Below is a small trained network, with its code and all its weights. Each question gives an input and a class and asks what happens when units are switched off, that is, made to give their printed mean instead of their output.

import numpy as np


def w(rows, s, z=0):
    codes = np.array(rows[::2]) - 128.0
    scale = np.full(codes.shape[1], s)
    scale[-1] = z or s
    return codes * scale


def f(y):
    return y / 2 * (1 + np.tanh(0.7978845608 * (y + 0.044715 * y**3)))


def log_softmax(a):
    a = a - a.max(-1, keepdims=True)
    return a - np.log(np.exp(a).sum(-1, keepdims=True))


def net(x, mask):
    res = np.array(x, float).reshape(1, 8) / 4 @ E
    y = f(res @ A[0][:, :-1].T + A[0][:, -1])
    res = res + np.where(mask, y, B[0][:, -1]) @ B[0][:, :-1]
    return log_softmax(res[-1] @ U[:, :-1].T + U[:, -1])


A, B = {}, {}
E = w([
[162,38,159,55,205,143,206,118,91,138,178,163],'x0',
[139,85,168,113,155,140,164,152,154,199,226,85],'x1',
[33,78,144,155,233,226,29,182,198,152,118,169],'x2',
[119,178,118,120,96,163,123,108,103,114,139,154],'x3',
[190,169,123,130,154,130,5,93,129,54,30,126],'x4',
[151,161,143,121,102,46,130,116,60,193,217,10],'x5',
[159,140,189,98,118,76,63,95,165,45,15,145],'x6',
[160,54,254,117,75,138,202,123,229,105,129,113],'x7',
],0.0093)
A[0] = w([
[184,109,98,151,90,33,189,130,90,151,161,61,213],'neuron 0',
[95,58,1,136,181,182,146,215,75,171,175,133,250],'neuron 1',
[128,21,175,90,130,192,151,130,151,175,145,182,223],'neuron 2',
[104,42,208,85,163,196,189,201,200,103,156,182,234],'neuron 3',
[163,99,160,78,77,117,157,126,117,163,160,123,233],'neuron 4',
[171,165,158,113,45,14,187,112,85,134,182,64,221],'neuron 5',
],0.008,0.0021)
B[0] = w([
[198,69,60,53,71,24,143,190,139,205,216,90,226],'neuron 0',
[7,188,78,194,150,227,149,110,210,129,249,177,226],'neuron 1',
[97,112,163,105,164,216,215,1,35,75,116,135,211],'neuron 2',
[113,87,183,130,195,115,180,42,153,86,30,33,239],'neuron 3',
[180,113,151,166,120,152,218,117,99,213,109,180,189],'neuron 4',
[235,181,127,143,13,62,117,99,110,227,151,95,249],'neuron 5',
],0.0084,0.016)
U = w([
[62,151,89,135,127,176,131,128,138,135,188,160,68],'0',
[207,131,130,120,74,86,145,125,103,186,173,120,120],'1',
[143,137,118,126,86,124,12,145,125,64,36,163,251],'2',
[140,51,206,127,176,142,156,91,130,128,95,123,59],'3',
],0.012,0.0032)

Each question gives the input, the list of numbers given to net, and the class t.
The units are the neurons (one row each of A and B). Each row of codes is followed by its name. A weight is (code - 128) times the scale printed after its matrix; where a second scale follows, it is the last column's (A, B and U).
mask holds one flag per neuron, in row order. A switched-off neuron (its flag False) gives its mean, the last column of its row in B, instead of its output. The means were averaged over made-up inputs and are rounded, as every weight is.
A unit's drop is (log p(t) with every unit on - log p(t) with that unit switched off) / (log p(t) with every unit on - log p(t) with every unit switched off).
The circuit of an input: a set's keep is (log p(t) with only the set's units on - log p(t) with every unit switched off) / (log p(t) with every unit on - log p(t) with every unit switched off). Starting from all 6 units, units are removed one at a time, each time the one whose removal leaves the highest keep (on an exact tie, the one counted first), for as long as the keep stays at least 0.8.
units of the circuit, in order: the units of the circuit, biggest drop first
unit that matters most: the unit with the biggest drop
top k neurons: the k neurons with the biggest drops, biggest first
drop when u is switched off: that unit's drop, to one decimal
input [4,-2,-2,0,-5,-2,5,-6], class 0: units of the circuit, in order -> (neuron 5; neuron 3)
input [-8,7,0,-1,-8,-1,8,-8], class 0: unit that matters most -> neuron 5
input [1,2,-4,-4,1,-3,-1,-7], class 0: top 2 neurons -> (neuron 5; neuron 1)
input [4,-2,-8,1,5,-7,1,1], class 2: top 2 neurons -> (neuron 0; neuron 5)
input [5,-1,8,4,-7,1,-8,4], class 3: top 2 neurons -> (neuron 3; neuron 2)
input [-4,3,6,7,-2,8,7,-4], class 2: top 3 neurons -> (neuron 1; neuron 0; neuron 5)
input [-7,4,-2,3,1,1,7,-3], class 2: top 2 neurons -> (neuron 0; neuron 4)
input [-3,8,1,-4,-8,2,0,7], class 3: top 2 neurons -> (neuron 3; neuron 2)
input [0,-2,6,4,1,-4,2,-2], class 2: top 3 neurons -> (neuron 1; neuron 4; neuron 2)
input [8,-5,5,-2,-8,4,-2,0], class 3: top 3 neurons -> (neuron 3; neuron 2; neuron 4)
input [2,8,-8,6,4,-7,-3,7], class 3: top 2 neurons -> (neuron 3; neuron 2)
input [3,0,6,-4,-8,-8,-1,-3], class 3: top 3 neurons -> (neuron 3; neuron 2; neuron 0)
input [4,-7,5,1,-4,4,-8,4], class 0: drop when neuron 1 is switched off -> 5.5
input [-7,-4,-6,7,4,-5,-5,3], class 2: units of the circuit, in order -> (neuron 0)
input [2,5,4,-8,5,-5,6,-7], class 2: drop when neuron 2 is switched off -> 0.2
input [6,8,6,-7,6,-4,-3,-5], class 0: drop when neuron 1 is switched off -> 6.6
